Here is a tiny trained network, its code and every weight. The questions are about switching its units off for an input and a class, where a switched-off unit gives its printed mean instead of its output.

import numpy as np


def w(rows, s, z=0):
    codes = np.array(rows[::2]) - 128.0
    scale = np.full(codes.shape[1], s)
    scale[-1] = z or s
    return codes * scale


def f(y):
    return np.maximum(y, 0)


def log_softmax(a):
    a = a - a.max(-1, keepdims=True)
    return a - np.log(np.exp(a).sum(-1, keepdims=True))


def net(x, mask):
    res = np.array(x, float).reshape(1, 3) / 4 @ E
    y = f(res @ A[0][:, :-1].T + A[0][:, -1])
    res = res + np.where(mask, y, B[0][:, -1]) @ B[0][:, :-1]
    return log_softmax(res[-1] @ U[:, :-1].T + U[:, -1])


A, B = {}, {}
E = w([
[242,190,46,202,191,123,116,63],'x0',
[133,80,221,254,29,54,108,109],'x1',
[200,176,201,143,170,140,140,240],'x2',
],0.0099)
A[0] = w([
[50,98,193,60,98,134,128,169,137],'neuron 0',
[146,127,159,143,112,127,149,120,90],'neuron 1',
[109,115,157,192,108,106,128,126,81],'neuron 2',
[177,145,82,204,177,130,140,106,88],'neuron 3',
[94,105,152,111,121,128,161,187,65],'neuron 4',
[118,136,125,121,107,134,140,128,251],'neuron 5',
[98,140,77,77,150,117,119,183,112],'neuron 6',
[172,152,214,120,156,129,162,254,137],'neuron 7',
[110,106,177,230,63,98,133,129,127],'neuron 8',
[55,85,83,100,89,113,157,48,91],'neuron 9',
[114,145,91,45,168,159,154,142,90],'neuron 10',
],0.014,0.011)
B[0] = w([
[201,160,84,174,86,62,187,96,229],'neuron 0',
[135,133,128,93,106,140,108,140,146],'neuron 1',
[135,160,115,31,89,187,162,122,176],'neuron 2',
[167,160,95,140,59,48,137,100,211],'neuron 3',
[196,193,106,134,87,156,87,139,164],'neuron 4',
[109,83,114,169,250,37,142,143,201],'neuron 5',
[159,110,150,75,156,147,128,126,180],'neuron 6',
[54,108,117,146,124,145,49,96,248],'neuron 7',
[131,109,146,30,185,130,144,134,238],'neuron 8',
[81,143,130,147,107,160,12,117,208],'neuron 9',
[121,118,175,15,118,106,156,136,202],'neuron 10',
],0.018)
U = w([
[130,110,172,32,151,147,151,121,137],'0',
[172,180,92,141,97,94,132,95,177],'1',
[41,120,114,127,129,138,29,94,96],'2',
[101,56,120,161,248,77,153,134,255],'3',
[140,92,140,120,126,172,155,183,84],'4',
[104,146,156,132,139,161,172,160,83],'5',
[125,109,138,149,129,158,184,148,83],'6',
[146,121,176,134,137,148,186,134,86],'7',
],0.013,0.0089)

Each question gives the input, the list of numbers given to net, and the class t.
The units are the neurons (one row each of A and B). Each row of codes is followed by its name. A weight is (code - 128) times the scale printed after its matrix; where a second scale follows, it is the last column's (A, B and U).
mask holds one flag per neuron, in row order. A switched-off neuron (its flag False) gives its mean, the last column of its row in B, instead of its output. The means were averaged over made-up inputs and are rounded, as every weight is.
A unit's drop is (log p(t) with every unit on - log p(t) with that unit switched off) / (log p(t) with every unit on - log p(t) with every unit switched off).
The circuit of an input: a set's keep is (log p(t) with only the set's units on - log p(t) with every unit switched off) / (log p(t) with every unit on - log p(t) with every unit switched off). Starting from all 11 units, units are removed one at a time, each time the one whose removal leaves the highest keep (on an exact tie, the one counted first), for as long as the keep stays at least 0.8.
units of the circuit, in order: the units of the circuit, biggest drop first
unit that matters most: the unit with the biggest drop
k most important neurons: the k neurons with the biggest drops, biggest first
drop when u is switched off: that unit's drop, to one decimal
input [-6,0,8], class 2: most important neuron : neuron 7
input [-3,3,3], class 3: 3 most important neurons : neuron 9; neuron 3; neuron 10
input [2,3,3], class 3: 3 most important neurons : neuron 9; neuron 10; neuron 4
input [-5,-2,-5], class 1: 2 most important neurons : neuron 0; neuron 7
input [-7,7,-1], class 0: 2 most important neurons : neuron 8; neuron 3
input [-5,-6,7], class 2: 2 most important neurons : neuron 7; neuron 8
input [2,2,-3], class 3: 2 most important neurons : neuron 7; neuron 0
input [0,-6,7], class 2: 4 most important neurons : neuron 7; neuron 8; neuron 2; neuron 0
input [-8,-6,-7], class 1: 3 most important neurons : neuron 0; neuron 7; neuron 8
input [-8,-7,2], class 1: 4 most important neurons : neuron 0; neuron 8; neuron 4; neuron 2
input [-3,7,8], class 2: 3 most important neurons : neuron 7; neuron 10; neuron 6
input [4,3,5], class 2: 2 most important neurons : neuron 0; neuron 7
input [-6,-7,8], class 2: 3 most important neurons : neuron 7; neuron 8; neuron 2
input [-5,8,0], class 0: units of the circuit, in order : neuron 8
input [-6,1,8], class 2: 2 most important neurons : neuron 7; neuron 3
input [5,-5,-1], class 0: 3 most important neurons : neuron 0; neuron 10; neuron 4
input [-4,-2,8], class 2: drop when neuron 10 is switched off : 0.0
input [-7,8,-1], class 0: drop when neuron 8 is switched off : 8.1
input [-8,-5,4], class 1: drop when neuron 0 is switched off : 1.7
input [4,7,4], class 0: drop when neuron 8 is switched off : 0.3
input [0,-3,-1], class 3: unit that matters most : neuron 2
